Below are the code and all the weights of a small trained network. Each question names an input and a target symbol and asks about switching units off, where a switched-off unit gives its printed mean instead of its output.

import numpy as np


def w(rows, s, z=0):
    codes = np.array(rows[::2]) - 128.0
    scale = np.full(codes.shape[1], s)
    scale[-1] = z or s
    return codes * scale


def f(y):
    return np.maximum(y, 0)


def softmax(a):
    e = np.exp(a - a.max(-1, keepdims=True))
    return e / e.sum(-1, keepdims=True)


def log_softmax(a):
    a = a - a.max(-1, keepdims=True)
    return a - np.log(np.exp(a).sum(-1, keepdims=True))


def net(x, mask):
    ids = ['Σβγδεζημξτ'.index(c) for c in x.split()]
    T = len(ids)
    res = E[ids] + P[:T]
    u = 0
    for l in range(2):
        r = res
        for j in range(3):
            rows = slice(3 * j, 3 * j + 3)
            q, k, v = (r @ M[l][rows].T for M in (Q, K, V))
            z = softmax(np.where(np.tri(T) > 0, q @ k.T / 3**0.5, -1e9)) @ v
            o = O[l][rows]
            res = res + np.where(mask[u + j], z, o[:, -1]) @ o[:, :-1]
        u += 3
        y = f(res @ A[l][:, :-1].T + A[l][:, -1])
        res = res + np.where(mask[u : u + 12], y, B[l][:, -1]) @ B[l][:, :-1]
        u += 12
    return log_softmax(res[-1] @ U[:, :-1].T + U[:, -1])


Q, K, V, O, A, B = {}, {}, {}, {}, {}, {}
E = w([
[134,89,122,146,171,154,180],'Σ',
[125,109,113,128,142,130,146],'β',
[108,109,154,128,125,135,158],'γ',
[76,171,98,168,154,123,114],'δ',
[142,113,87,136,138,122,92],'ε',
[122,104,50,135,175,148,111],'ζ',
[196,54,140,112,135,121,146],'η',
[116,159,171,104,139,120,73],'μ',
[96,154,163,246,151,171,129],'ξ',
[141,99,174,74,76,67,78],'τ',
],0.013)
P = w([
[119,140,94,170,99,113,129],'0',
[157,167,153,148,226,100,114],'1',
[65,56,122,133,111,92,121],'2',
[98,141,143,91,130,207,104],'3',
[186,212,93,130,55,100,218],'4',
[80,62,100,169,139,112,85],'5',
[127,154,112,72,145,251,70],'6',
[220,167,179,199,135,148,84],'7',
[77,41,110,141,112,92,104],'8',
],0.012)
Q[0] = w([
[83,103,116,110,122,136,172],'0.h1',
[140,78,174,163,152,103,58],'0.h1',
[128,157,111,81,95,134,167],'0.h1',
[163,154,87,255,99,55,184],'0.h2',
[85,185,103,101,155,217,95],'0.h2',
[67,43,55,239,185,61,115],'0.h2',
[141,179,148,74,125,179,137],'0.h3',
[94,67,84,192,152,131,155],'0.h3',
[91,80,101,196,177,168,111],'0.h3',
],0.0088)
K[0] = w([
[110,106,154,132,104,116,126],'0.h1',
[215,175,126,135,101,138,174],'0.h1',
[63,98,125,107,134,142,122],'0.h1',
[237,187,185,120,62,93,255],'0.h2',
[79,194,87,145,160,202,102],'0.h2',
[227,123,165,61,102,168,98],'0.h2',
[72,86,141,130,181,160,97],'0.h3',
[192,151,124,132,102,159,165],'0.h3',
[179,217,129,132,110,214,163],'0.h3',
],0.0096)
V[0] = w([
[135,97,125,102,176,170,153],'0.h1',
[178,210,127,146,145,83,142],'0.h1',
[191,192,99,121,109,156,152],'0.h1',
[199,40,102,90,164,133,105],'0.h2',
[2,181,125,158,115,83,100],'0.h2',
[119,130,62,106,152,147,76],'0.h2',
[144,181,157,156,101,147,145],'0.h3',
[125,165,102,80,139,127,178],'0.h3',
[96,107,170,164,126,172,112],'0.h3',
],0.0068)
O[0] = w([
[130,153,154,93,192,115,149,137],'0.h1',
[125,124,144,224,166,111,83,152],'0.h1',
[133,137,229,196,114,118,68,109],'0.h1',
[187,52,102,104,136,170,121,174],'0.h2',
[29,254,97,64,155,110,98,155],'0.h2',
[110,107,124,107,102,166,42,250],'0.h2',
[105,127,147,218,91,146,124,105],'0.h3',
[68,82,131,123,147,94,122,118],'0.h3',
[150,170,147,114,84,174,117,109],'0.h3',
],0.0052,0.0017)
A[0] = w([
[83,85,147,238,88,43,133,142],'0.n1',
[150,106,160,106,248,81,153,245],'0.n2',
[167,238,37,137,178,159,149,200],'0.n3',
[49,69,106,54,100,53,89,214],'0.n4',
[154,205,29,122,109,253,60,164],'0.n5',
[67,67,151,90,188,113,162,163],'0.n6',
[118,29,100,116,146,114,208,137],'0.n7',
[193,203,182,46,137,86,153,124],'0.n8',
[232,193,169,161,125,52,54,188],'0.n9',
[216,105,125,100,75,108,67,189],'0.n10',
[234,172,137,171,191,173,218,251],'0.n11',
[80,87,57,132,151,145,70,178],'0.n12',
],0.0056,0.0031)
B[0] = w([
[111,1,135,67,90,165,152,206],'0.n1',
[110,199,88,188,134,108,28,207],'0.n2',
[147,251,73,101,88,164,140,229],'0.n3',
[55,79,97,104,71,81,77,225],'0.n4',
[113,153,153,105,56,202,129,250],'0.n5',
[123,123,72,140,80,110,21,184],'0.n6',
[138,107,46,209,125,97,59,189],'0.n7',
[122,112,195,150,69,98,130,160],'0.n8',
[201,244,204,109,159,121,66,197],'0.n9',
[161,81,193,128,76,91,181,186],'0.n10',
[77,239,119,199,103,98,130,216],'0.n11',
[127,98,128,113,67,162,123,254],'0.n12',
],0.0058,0.005)
Q[1] = w([
[108,105,97,112,147,93,208],'1.h1',
[78,94,170,139,184,170,47],'1.h1',
[165,157,129,191,207,75,98],'1.h1',
[110,126,65,91,2,96,166],'1.h2',
[190,161,211,227,110,128,206],'1.h2',
[167,160,142,127,137,148,155],'1.h2',
[154,118,212,104,172,92,135],'1.h3',
[202,161,137,125,125,193,108],'1.h3',
[66,105,69,226,162,162,35],'1.h3',
],0.0088)
K[1] = w([
[129,93,189,108,166,109,42],'1.h1',
[113,90,103,129,32,214,163],'1.h1',
[148,147,177,135,2,58,171],'1.h1',
[98,101,163,184,234,114,56],'1.h2',
[184,171,78,100,176,68,152],'1.h2',
[120,120,120,74,164,70,193],'1.h2',
[82,88,101,144,83,25,156],'1.h3',
[103,176,60,143,146,140,222],'1.h3',
[177,134,192,79,53,187,177],'1.h3',
],0.0076)
V[1] = w([
[146,157,221,75,124,101,86],'1.h1',
[139,133,69,199,168,143,84],'1.h1',
[1,160,154,159,149,143,170],'1.h1',
[99,115,20,64,146,142,105],'1.h2',
[129,145,97,62,98,230,104],'1.h2',
[103,73,96,103,118,53,173],'1.h2',
[112,173,215,105,108,92,64],'1.h3',
[150,38,176,135,80,48,108],'1.h3',
[145,127,111,205,179,151,136],'1.h3',
],0.0088)
O[1] = w([
[169,184,49,163,153,110,65,75],'1.h1',
[96,101,204,123,131,162,79,194],'1.h1',
[176,136,127,2,182,147,158,145],'1.h1',
[133,113,141,88,52,63,126,211],'1.h2',
[165,104,101,63,15,148,99,167],'1.h2',
[115,125,97,157,142,56,214,120],'1.h2',
[188,195,158,126,89,158,74,171],'1.h3',
[172,141,54,183,121,188,142,2],'1.h3',
[105,83,179,162,192,119,138,96],'1.h3',
],0.0088,0.0091)
A[1] = w([
[89,89,83,115,162,42,151,66],'1.n1',
[148,171,77,185,112,102,164,20],'1.n2',
[181,189,123,145,255,167,116,4],'1.n3',
[158,186,119,114,166,107,178,186],'1.n4',
[77,74,177,136,125,141,85,132],'1.n5',
[86,46,125,98,109,176,174,120],'1.n6',
[123,187,126,109,113,112,176,250],'1.n7',
[134,98,80,117,58,118,162,69],'1.n8',
[105,80,185,82,164,105,145,69],'1.n9',
[174,100,58,154,118,108,50,165],'1.n10',
[69,151,71,84,135,96,96,93],'1.n11',
[82,188,138,93,121,149,104,245],'1.n12',
],0.0093,0.0038)
B[1] = w([
[109,214,33,162,219,84,98,159],'1.n1',
[16,106,192,31,221,103,31,141],'1.n2',
[36,32,51,82,50,192,181,165],'1.n3',
[133,48,42,119,161,112,97,147],'1.n4',
[117,138,111,61,149,110,216,236],'1.n5',
[196,95,120,149,198,180,2,206],'1.n6',
[192,53,116,122,152,43,100,172],'1.n7',
[125,178,97,108,205,186,138,196],'1.n8',
[118,195,52,191,100,205,117,182],'1.n9',
[116,168,130,92,88,122,206,189],'1.n10',
[96,117,233,189,93,109,92,188],'1.n11',
[195,99,120,173,137,117,186,250],'1.n12',
],0.0072,0.014)
U = w([
[184,129,136,96,192,106,103,110],'Σ',
[91,204,161,77,197,162,217,225],'β',
[71,148,141,185,135,181,123,172],'γ',
[153,194,131,224,115,135,46,156],'δ',
[139,88,128,187,141,85,123,227],'ε',
[73,176,95,98,158,95,58,31],'ζ',
[227,2,31,136,161,63,200,182],'η',
[73,62,183,96,55,23,186,151],'μ',
[129,31,149,88,138,217,75,4],'ξ',
[126,168,39,159,44,183,170,80],'τ',
],0.0061,0.0027)

Each question gives the input, a string of symbols that net reads in full, and the target symbol t.
The units are the heads (3 rows each of Q, K, V and O) and the neurons (one row each of A and B). Each row of codes is followed by its name. A weight is (code - 128) times the scale printed after its matrix; where a second scale follows, it is the last column's (O, A, B and U).
mask holds one flag per unit, layer by layer, with each layer's heads first. A switched-off unit (its flag False) gives its mean, the last column of its rows in O or B, instead of its output. The means were averaged over made-up inputs and are rounded, as every weight is.
A unit's drop is (log p(t) with every unit on - log p(t) with that unit switched off) / (log p(t) with every unit on - log p(t) with every unit switched off).
The circuit of an input: a set's keep is (log p(t) with only the set's units on - log p(t) with every unit switched off) / (log p(t) with every unit on - log p(t) with every unit switched off). Starting from the 12 units with the biggest drops (on a tie, the unit counted first), units are removed one at a time, each time the one whose removal leaves the highest keep (on an exact tie, the one counted first), for as long as the keep stays at least 0.8.
units of the circuit, in order: the units of the circuit, biggest drop first
top k neurons: the k neurons with the biggest drops, biggest first
k most important neurons of layer l: the k neurons of layer l with the biggest drops, biggest first
which heads matter: for each layer, one digit per head in row order, 1 if its drop is at least 0.15 and else 0, layers parted by /
input μ β ζ ζ ε γ ζ ε, target δ: units of the circuit, in order => 0.n9; 1.h1
input ξ ζ γ ε γ Σ γ ξ γ, target ξ: units of the circuit, in order => 1.h2
input γ ζ δ ξ, target β: top 2 neurons => 1.n6; 0.n4
input Σ η β, target η: which heads matter => 010 / 011
input ε ε ζ τ ε ε γ τ ζ, target τ: units of the circuit, in order => 1.h3; 0.n9; 1.n10
input μ ζ γ δ ζ ζ τ ζ ζ, target τ: 2 most important neurons of layer 1 => 1.n10; 1.n8
input γ ε ζ, target ζ: which heads matter => 000 / 010
input ζ ξ ζ, target ξ: 2 most important neurons of layer 0 => 0.n2; 0.n9
input β η γ, target η: units of the circuit, in order => 0.h2; 1.h3
input δ β δ η Σ ε ξ Σ ζ, target ξ: top 3 neurons => 1.n6; 0.n5; 0.n11
input ξ ε ζ η ξ, target δ: units of the circuit, in order => 1.n5; 1.h1; 0.n9
input μ γ γ ε ζ, target η: units of the circuit, in order => 1.n7; 1.h1; 0.h2
input μ ζ τ, target τ: units of the circuit, in order => 1.h3; 0.n4
input ζ ε δ ζ ζ ε, target ζ: which heads matter => 001 / 011
input ε ζ Σ η ε, target μ: 3 most important neurons of layer 1 => 1.n6; 1.n8; 1.n1
input ζ η ζ γ τ γ ζ ξ δ, target ξ: units of the circuit, in order => 1.h2; 0.n1
input τ ε β ζ γ ε ζ η, target η: 2 most important neurons of layer 1 => 1.n4; 1.n3
input ε ζ δ Σ μ μ Σ γ ζ, target ζ: which heads matter => 010 / 010
input ζ γ ζ δ Σ β β η ξ, target ξ: top 3 neurons => 0.n1; 1.n6; 1.n12
input ε Σ ε γ μ ε ξ η, target τ: top 3 neurons => 1.n3; 1.n10; 0.n9
input γ τ ε, target τ: units of the circuit, in order => 1.h3; 1.n10
input ζ Σ Σ δ ζ, target β: which heads matter => 010 / 111
input ε γ η ζ γ τ ζ ζ Σ, target ζ: which heads matter => 000 / 001
input γ ζ γ, target ζ: which heads matter => 000 / 010
input η ζ ε δ μ γ ζ ζ ε, target ζ: top 4 neurons => 1.n1; 0.n5; 1.n12; 0.n4
input δ γ Σ ε ζ β, target ζ: which heads matter => 001 / 010
input τ ε τ μ, target δ: top 3 neurons => 1.n5; 1.n3; 0.n1
input ζ ε δ, target ζ: top neuron => 1.n1
input τ ε γ η μ, target δ: top neuron => 0.n9
input β ξ μ μ μ δ ζ γ, target τ: 3 most important neurons of layer 1 => 1.n3; 1.n6; 1.n10
